Below are the code and all the weights of a small trained network. Each question names an input and a class and asks about switching units off, where a switched-off unit gives its printed mean instead of its output.

import numpy as np


def w(rows, s, z=0):
    codes = np.array(rows[::2]) - 128.0
    scale = np.full(codes.shape[1], s)
    scale[-1] = z or s
    return codes * scale


def norm(h):
    return h / np.sqrt((h * h).mean(-1, keepdims=True) + 1e-5)


def f(y):
    return y / 2 * (1 + np.tanh(0.7978845608 * (y + 0.044715 * y**3)))


def log_softmax(a):
    a = a - a.max(-1, keepdims=True)
    return a - np.log(np.exp(a).sum(-1, keepdims=True))


def net(x, mask):
    res = np.array(x, float).reshape(1, 2) / 4 @ E
    u = 0
    for l in range(4):
        y = f(norm(res) @ A[l][:, :-1].T + A[l][:, -1])
        res = res + np.where(mask[u : u + 5], y, B[l][:, -1]) @ B[l][:, :-1]
        u += 5
    return log_softmax(norm(res)[-1] @ U[:, :-1].T + U[:, -1])


A, B = {}, {}
E = w([
[63,158,123,2,90,92,118,73,82],'x0',
[2,104,147,189,114,182,193,158,70],'x1',
],0.0078)
A[0] = w([
[25,182,237,160,175,78,231,178,109,231],'L0N0',
[192,91,3,73,153,116,163,112,147,184],'L0N1',
[121,78,113,62,8,64,154,160,152,82],'L0N2',
[92,148,185,131,27,94,115,176,219,68],'L0N3',
[81,161,193,159,97,145,98,93,182,2],'L0N4',
],0.0039,0.00099)
B[0] = w([
[188,106,170,95,96,66,115,74,203,252],'L0N0',
[93,104,208,254,128,153,125,135,67,226],'L0N1',
[176,94,132,116,213,131,175,203,136,161],'L0N2',
[116,87,102,113,76,133,83,164,139,115],'L0N3',
[59,143,30,210,129,169,55,197,206,103],'L0N4',
],0.0063,0.0023)
A[1] = w([
[212,133,200,178,92,138,127,122,122,94],'L1N0',
[91,18,170,49,155,127,46,73,112,141],'L1N1',
[95,52,107,54,121,133,24,183,145,79],'L1N2',
[72,136,186,103,2,224,95,143,56,71],'L1N3',
[206,129,94,49,170,115,35,165,191,6],'L1N4',
],0.0046,0.0016)
B[1] = w([
[137,156,143,59,148,178,213,88,150,253],'L1N0',
[98,97,102,156,187,250,134,120,189,218],'L1N1',
[215,209,149,142,162,97,168,143,228,126],'L1N2',
[232,62,109,171,91,93,130,225,101,158],'L1N3',
[51,121,162,116,2,28,160,130,212,248],'L1N4',
],0.0074,0.0029)
A[2] = w([
[76,160,118,132,172,173,143,106,115,105],'L2N0',
[61,137,104,83,180,154,246,107,174,248],'L2N1',
[100,206,29,2,85,114,153,158,102,69],'L2N2',
[159,242,132,162,60,42,21,79,119,178],'L2N3',
[186,192,79,182,165,164,74,198,110,23],'L2N4',
],0.0049,0.0016)
B[2] = w([
[184,175,176,89,121,100,111,100,29,132],'L2N0',
[128,175,108,143,152,97,135,147,116,254],'L2N1',
[197,66,44,183,158,213,19,80,73,180],'L2N2',
[120,18,236,255,101,125,236,209,14,185],'L2N3',
[126,109,45,195,125,163,80,145,165,124],'L2N4',
],0.0069,0.0042)
A[3] = w([
[162,77,92,48,147,173,81,129,72,153],'L3N0',
[156,129,103,172,120,141,149,215,147,160],'L3N1',
[50,93,124,190,22,67,184,169,80,155],'L3N2',
[213,131,53,161,171,172,167,108,218,255],'L3N3',
[109,254,116,65,96,132,182,145,123,126],'L3N4',
],0.0064,0.0017)
B[3] = w([
[115,133,88,208,137,212,126,170,88,170],'L3N0',
[142,124,104,2,109,171,60,86,52,181],'L3N1',
[230,109,167,89,92,33,101,96,212,241],'L3N2',
[46,147,62,127,139,140,105,135,62,254],'L3N3',
[88,165,199,113,182,113,158,176,249,146],'L3N4',
],0.0077,0.006)
U = w([
[238,51,185,127,65,1,164,119,159,146],'0',
[133,136,26,158,169,218,119,137,32,234],'1',
[73,223,158,102,229,83,218,174,201,4],'2',
],0.0094,0.0015)

Each question gives the input, the list of numbers given to net, and the class t.
The units are the neurons (one row each of A and B). Each row of codes is followed by its name. A weight is (code - 128) times the scale printed after its matrix; where a second scale follows, it is the last column's (A, B and U).
mask holds one flag per neuron, layer by layer. A switched-off neuron (its flag False) gives its mean, the last column of its row in B, instead of its output. The means were averaged over made-up inputs and are rounded, as every weight is.
A unit's drop is (log p(t) with every unit on - log p(t) with that unit switched off) / (log p(t) with every unit on - log p(t) with every unit switched off).
The circuit of an input: a set's keep is (log p(t) with only the set's units on - log p(t) with every unit switched off) / (log p(t) with every unit on - log p(t) with every unit switched off). Starting from the 12 units with the biggest drops (on a tie, the unit counted first), units are removed one at a time, each time the one whose removal leaves the highest keep (on an exact tie, the one counted first), for as long as the keep stays at least 0.8.
circuit, biggest first: the units of the circuit, biggest drop first
k most important neurons: the k neurons with the biggest drops, biggest first
drop of u: that unit's drop, to one decimal
input [6,1], class 1: circuit, biggest first : [L2N2]
input [8,-6], class 1: circuit, biggest first : [L2N2, L3N0]
input [-3,3], class 2: 4 most important neurons : [L0N0, L0N1, L2N3, L2N2]
input [-4,-1], class 1: 2 most important neurons : [L1N4, L0N0]
input [-6,7], class 0: 2 most important neurons : [L3N2, L1N1]
input [3,2], class 2: 2 most important neurons : [L1N1, L0N0]
input [-3,0], class 2: 2 most important neurons : [L1N0, L1N3]
input [4,4], class 0: 2 most important neurons : [L1N3, L1N0]
input [-6,-5], class 1: 2 most important neurons : [L0N0, L1N0]
input [2,3], class 2: 3 most important neurons : [L0N0, L0N1, L2N2]
input [-3,1], class 2: 3 most important neurons : [L1N0, L1N3, L2N2]
input [0,2], class 2: 2 most important neurons : [L0N0, L2N2]
input [-2,3], class 2: 4 most important neurons : [L0N0, L0N1, L2N3, L2N2]
input [3,5], class 0: most important neuron : [L1N3]
input [2,0], class 2: 2 most important neurons : [L0N2, L1N1]
input [-4,-2], class 1: drop of L0N0 : 0.2
input [4,5], class 0: drop of L2N2 : 0.0
input [5,-1], class 1: drop of L2N2 : 2.2
